Look-ups in named tables: a row name and a column name give one cell, copied from the table.

zoz =
|  | debo | rikesik | fibi | pasu | sinat | pefezuk | tuzam | nid | bem |
|---|---|---|---|---|---|---|---|---|---|
| giv | 1.2 | -3.2 | -6.2 | -2.4 | -5.5 | -2.5 | 2.5 | 3.1 | -4.0 |
| zaf | -4.0 | -1.0 | 1.5 | 0.4 | -2.9 | -2.6 | 2.4 | -2.8 | -1.1 |
| dinik | -2.6 | 3.3 | -5.9 | -0.7 | -0.2 | -2.1 | -6.3 | -3.0 | -5.2 |
| das | -1.5 | -2.4 | -4.9 | -3.1 | -5.5 | -3.5 | -2.4 | 1.3 | -5.1 |
| fus | 2.3 | -6.6 | -4.3 | -1.9 | -2.7 | -5.6 | 5.7 | 3.3 | -1.3 |
| dobe | -2.8 | -4.9 | 1.6 | -3.3 | -5.3 | -4.8 | -1.7 | -2.9 | -3.2 |

pasu of dinik: -0.7
sinat of das: -5.5
rikesik of fus: -6.6
tuzam of dobe: -1.7
nid of zaf: -2.8
rikesik of dinik: 3.3
pasu of giv: -2.4
pefezuk of giv: -2.5
fibi of zaf: 1.5
rikesik of das: -2.4
rikesik of giv: -3.2
pefezuk of dinik: -2.1
Which row has the largest bem? zaf

vep:
cols = zes, fomogi, rabov, fazofet, lor, kef, gufe, beramov, valu, dusi
nub: [-0.084, -0.515, -0.417, -0.019, -0.164, -0.074, 0.288, -0.341, -0.193, -0.309]
dak: [-0.437, -0.085, -0.168, -0.439, -0.351, -0.570, -0.712, -0.188, -0.254, -0.099]
digo: [-0.330, -0.218, -0.268, -0.501, -0.180, -0.382, -0.321, -0.131, -0.320, -0.142]
dab: [0.205, -0.917, -0.437, 0.196, 0.079, 0.644, 0.728, -0.383, 0.360, -0.662]
sefizu: [0.102, -0.670, -0.402, 0.064, -0.005, 0.422, 0.364, -0.139, 0.232, -0.194]
lamata: [-0.140, -0.339, -0.283, -0.300, -0.154, -0.244, 0.039, -0.327, -0.260, -0.188]

lor of digo is -0.180
dusi of dab is -0.662
fomogi of dak is -0.085
gufe of digo is -0.321
rabov of dak is -0.168
rabov of nub is -0.417
Which row has the largest fomogi? dak

leto.tsv
	reros	duf	sotano	toz	fezulak	lum	sef	tesavoz	leni	zonub
nilor	89	123	125	192	177	155	57	177	153	136
vufu	67	113	84	109	51	170	44	67	68	120
nivu	121	163	84	69	60	107	49	138	149	144
rori	149	78	195	169	185	33	122	156	155	155
sisapu	55	75	139	98	71	45	169	79	48	53
tok	52	103	91	82	84	76	162	108	56	128
likugi	36	132	93	120	78	181	184	62	83	97
reg	101	195	64	68	169	118	126	190	35	53
mulapuf	165	193	174	175	95	57	55	185	89	135
raranut	100	142	101	187	187	185	146	103	94	42
pobel	128	160	121	194	141	125	115	80	78	139

sisapu, fezulak -> 71
sisapu, sef -> 169
likugi, reros -> 36
vufu, leni -> 68
vufu, lum -> 170
sisapu, lum -> 45
tok, reros -> 52
tok, lum -> 76
rori, sotano -> 195
likugi, zonub -> 97
raranut, sotano -> 101
pobel, zonub -> 139
tok, zonub -> 128
likugi, leni -> 83
reg, duf -> 195
reg, toz -> 68
nivu, duf -> 163
reg, zonub -> 53
nivu, tesavoz -> 138
Row with the largest fezulak: raranut

Table saf
fields: gam, vifi, vasev
nolideb: [3.229, 6.319, 3.207]
san: [5.364, 3.670, 8.329]
kaz: [6.329, 5.655, 6.349]
tokun: [3.875, 8.383, 3.497]
napogod: [3.267, 0.808, 2.321]
lebi: [5.612, 6.716, 4.497]
rek: [4.572, 9.393, 3.562]
bev: [5.603, 6.957, 4.843]
vurunut: [2.847, 7.887, 1.620]
komib: [4.189, 1.513, 3.370]
zeloven: [2.728, 6.328, 2.281]

vifi of kaz is 5.655
gam of tokun is 3.875
vifi of napogod is 0.808
gam of napogod is 3.267
vifi of vurunut is 7.887
gam of vurunut is 2.847
vasev of komib is 3.370
vifi of bev is 6.957
vasev of nolideb is 3.207
vasev of zeloven is 2.281
gam of bev is 5.603
vasev of vurunut is 1.620
vasev of lebi is 4.497
vasev of napogod is 2.321
Which row has the largest vasev? san

sitep:
            reb    dolu
tonolok    0.98    0.55
vipa      94.44    5.49
gufu     -80.15  -23.07
bisi     -87.46  -34.74
nubuson   82.38   15.47
nuzavut  -65.69  -12.47
folo     -10.33  -18.68
zanofer   -7.86   -7.60

gufu, reb: -80.15
tonolok, reb: 0.98
bisi, dolu: -34.74
bisi, reb: -87.46
vipa, reb: 94.44
folo, reb: -10.33
nubuson, dolu: 15.47
nuzavut, dolu: -12.47
gufu, dolu: -23.07
vipa, dolu: 5.49
folo, dolu: -18.68
Row with the largest reb: vipa

Table fuv
cols = valura, pag, sukife, mene, guvu
kuges: [173, 154, 54, 110, 106]
lir: [131, 139, 138, 126, 126]
lizok: [139, 156, 135, 90, 212]
tes: [135, 129, 134, 133, 138]
tif: [60, 59, 118, 70, 112]
nak: [139, 126, 134, 133, 140]
guk: [133, 130, 128, 139, 143]

lizok, mene => 90
tes, pag => 129
tes, mene => 133
guk, mene => 139
nak, guvu => 140
nak, mene => 133
lizok, guvu => 212
nak, valura => 139
lir, mene => 126
lir, sukife => 138
lir, guvu => 126
tes, guvu => 138
kuges, mene => 110
tif, valura => 60
tes, sukife => 134
kuges, valura => 173
tif, sukife => 118
kuges, guvu => 106
lizok, pag => 156
lir, valura => 131

bazel
|  | dipabo | zofa | vemokuz | vilivol | zem | fem | remopuf | kapim | gilel |
|---|---|---|---|---|---|---|---|---|---|
| risi | 231 | 144 | 135 | 93 | 109 | 147 | 125 | 128 | 122 |
| kere | 214 | 142 | 146 | 139 | 103 | 137 | 93 | 179 | 110 |
| konivef | 162 | 130 | 128 | 220 | 132 | 155 | 145 | 85 | 108 |
| nide | 161 | 131 | 130 | 228 | 132 | 152 | 137 | 98 | 106 |
| sedol | 230 | 143 | 139 | 99 | 105 | 144 | 116 | 143 | 119 |
| mefo | 227 | 143 | 143 | 110 | 102 | 142 | 106 | 158 | 116 |
| lun | 172 | 132 | 122 | 197 | 135 | 159 | 158 | 63 | 114 |
| rar | 166 | 131 | 125 | 209 | 134 | 157 | 152 | 72 | 110 |
| nidiv | 221 | 142 | 146 | 124 | 102 | 139 | 98 | 172 | 113 |
| nomum | 160 | 132 | 131 | 231 | 131 | 150 | 130 | 109 | 104 |

What is the fem of kere in bazel?
137
What is the gilel of kere in bazel?
110
What is the gilel of risi in bazel?
122
What is the gilel of nidiv in bazel?
113
What is the vilivol of nidiv in bazel?
124
What is the zem of risi in bazel?
109
What is the dipabo of risi in bazel?
231
What is the vemokuz of nomum in bazel?
131
What is the zem of rar in bazel?
134
What is the dipabo of nidiv in bazel?
221
What is the gilel of konivef in bazel?
108
What is the gilel of nomum in bazel?
104
What is the kapim of sedol in bazel?
143
What is the dipabo of sedol in bazel?
230
What is the kapim of nide in bazel?
98
What is the zofa of nidiv in bazel?
142
What is the remopuf of nide in bazel?
137
What is the dipabo of kere in bazel?
214
What is the dipabo of konivef in bazel?
162
What is the vilivol of nomum in bazel?
231
Row with the largest fem: lun

